Below is a small trained network, with its code and all its weights. Each question gives an input and a class and asks what happens when units are switched off, that is, made to give their printed mean instead of their output.

import numpy as np


def w(rows, s, z=0):
    codes = np.array(rows[::2]) - 128.0
    scale = np.full(codes.shape[1], s)
    scale[-1] = z or s
    return codes * scale


def f(y):
    return np.maximum(y, 0)


def log_softmax(a):
    a = a - a.max(-1, keepdims=True)
    return a - np.log(np.exp(a).sum(-1, keepdims=True))


def net(x, mask):
    res = np.array(x, float).reshape(1, 7) / 4 @ E
    y = f(res @ A[0][:, :-1].T + A[0][:, -1])
    res = res + np.where(mask, y, B[0][:, -1]) @ B[0][:, :-1]
    return log_softmax(res[-1] @ U[:, :-1].T + U[:, -1])


A, B = {}, {}
E = w([
[112,29,86,136,201,223,175],'x0',
[142,80,135,4,254,169,183],'x1',
[106,94,159,74,145,116,16],'x2',
[251,191,196,145,198,50,93],'x3',
[30,246,164,245,253,161,79],'x4',
[195,222,104,171,145,96,134],'x5',
[147,142,248,145,181,177,207],'x6',
],0.0058)
A[0] = w([
[130,95,73,59,76,147,109,217],'neuron 1',
[61,141,122,210,31,101,161,197],'neuron 2',
[91,170,139,170,161,109,33,238],'neuron 3',
[90,135,161,122,196,158,89,151],'neuron 4',
[148,98,105,98,104,75,93,134],'neuron 5',
[97,114,134,105,96,213,195,181],'neuron 6',
[186,157,144,109,254,131,118,219],'neuron 7',
[85,80,96,141,122,208,156,218],'neuron 8',
[171,188,203,170,111,82,154,252],'neuron 9',
[170,128,117,101,73,127,66,187],'neuron 10',
[192,127,97,53,76,113,88,183],'neuron 11',
[91,94,143,50,145,149,183,145],'neuron 12',
[142,76,106,59,95,131,134,229],'neuron 13',
[73,127,82,142,172,193,96,209],'neuron 14',
[206,196,171,182,74,111,156,198],'neuron 15',
[112,117,90,52,60,93,75,182],'neuron 16',
[101,163,154,209,144,95,67,249],'neuron 17',
[159,116,119,98,86,90,64,155],'neuron 18',
[152,100,135,121,148,137,246,245],'neuron 19',
[136,104,172,169,162,136,122,162],'neuron 20',
],0.0088,0.0037)
B[0] = w([
[60,52,112,159,156,88,112,224],'neuron 1',
[111,116,114,158,77,147,86,245],'neuron 2',
[122,143,155,199,160,190,106,245],'neuron 3',
[97,168,95,121,183,155,114,211],'neuron 4',
[125,101,157,154,153,74,87,179],'neuron 5',
[68,81,80,64,84,136,151,230],'neuron 6',
[166,157,145,83,202,112,181,255],'neuron 7',
[48,83,91,89,101,148,142,245],'neuron 8',
[234,186,204,97,90,116,139,251],'neuron 9',
[140,100,187,179,151,62,69,194],'neuron 10',
[127,71,152,159,162,60,118,213],'neuron 11',
[89,114,102,95,116,119,153,225],'neuron 12',
[86,2,112,98,119,78,121,231],'neuron 13',
[17,114,93,160,144,199,163,230],'neuron 14',
[182,162,170,105,83,98,120,239],'neuron 15',
[95,74,161,186,123,109,97,215],'neuron 16',
[160,209,144,226,140,213,90,250],'neuron 17',
[165,94,168,149,151,109,42,192],'neuron 18',
[151,129,98,49,102,71,171,250],'neuron 19',
[161,145,142,73,132,162,131,181],'neuron 20',
],0.0072,0.0076)
U = w([
[68,86,62,48,68,148,186,218],'0',
[165,203,198,167,1,139,57,13],'1',
[108,51,162,143,136,35,57,220],'2',
[189,160,154,86,134,47,222,1],'3',
[129,174,165,136,240,183,87,193],'4',
[66,153,68,201,85,202,115,118],'5',
],0.009,0.00045)

Each question gives the input, the list of numbers given to net, and the class t.
The units are the neurons (one row each of A and B). Each row of codes is followed by its name. A weight is (code - 128) times the scale printed after its matrix; where a second scale follows, it is the last column's (A, B and U).
mask holds one flag per neuron, in row order. A switched-off neuron (its flag False) gives its mean, the last column of its row in B, instead of its output. The means were averaged over made-up inputs and are rounded, as every weight is.
A unit's drop is (log p(t) with every unit on - log p(t) with that unit switched off) / (log p(t) with every unit on - log p(t) with every unit switched off).
The circuit of an input: a set's keep is (log p(t) with only the set's units on - log p(t) with every unit switched off) / (log p(t) with every unit on - log p(t) with every unit switched off). Starting from the 12 units with the biggest drops (on a tie, the unit counted first), units are removed one at a time, each time the one whose removal leaves the highest keep (on an exact tie, the one counted first), for as long as the keep stays at least 0.8.
circuit, biggest first: the units of the circuit, biggest drop first
most important unit: the unit with the biggest drop
k most important neurons: the k neurons with the biggest drops, biggest first
drop of u: that unit's drop, to one decimal
input [-4,3,-4,3,5,0,7], class 3: circuit, biggest first => [neuron 9; neuron 7]
input [-6,-3,-6,-8,6,4,5], class 1: circuit, biggest first => [neuron 9; neuron 15]
input [2,5,6,-6,-8,2,1], class 2: circuit, biggest first => [neuron 11; neuron 1]
input [2,-3,-3,-7,-3,-4,-6], class 2: circuit, biggest first => [neuron 16]
input [7,-7,-5,5,-4,7,-7], class 1: 2 most important neurons => [neuron 15; neuron 13]
input [-4,-3,-2,-3,-8,6,6], class 2: 2 most important neurons => [neuron 11; neuron 17]
input [4,-8,6,-3,0,3,0], class 5: 2 most important neurons => [neuron 9; neuron 15]
input [6,-8,-3,3,6,5,8], class 1: 2 most important neurons => [neuron 9; neuron 15]
input [-3,4,-7,7,5,8,2], class 3: 3 most important neurons => [neuron 7; neuron 9; neuron 15]
input [1,-2,-4,4,1,-1,-7], class 1: drop of neuron 7 => 0.1
input [7,3,-4,6,1,6,-7], class 3: drop of neuron 4 => 0.1
input [-8,0,-1,-7,-6,-5,5], class 2: drop of neuron 6 => -0.1
input [-3,-6,-4,0,7,-4,-8], class 1: drop of neuron 1 => 0.2
input [6,0,-8,2,4,6,3], class 3: most important unit => neuron 19
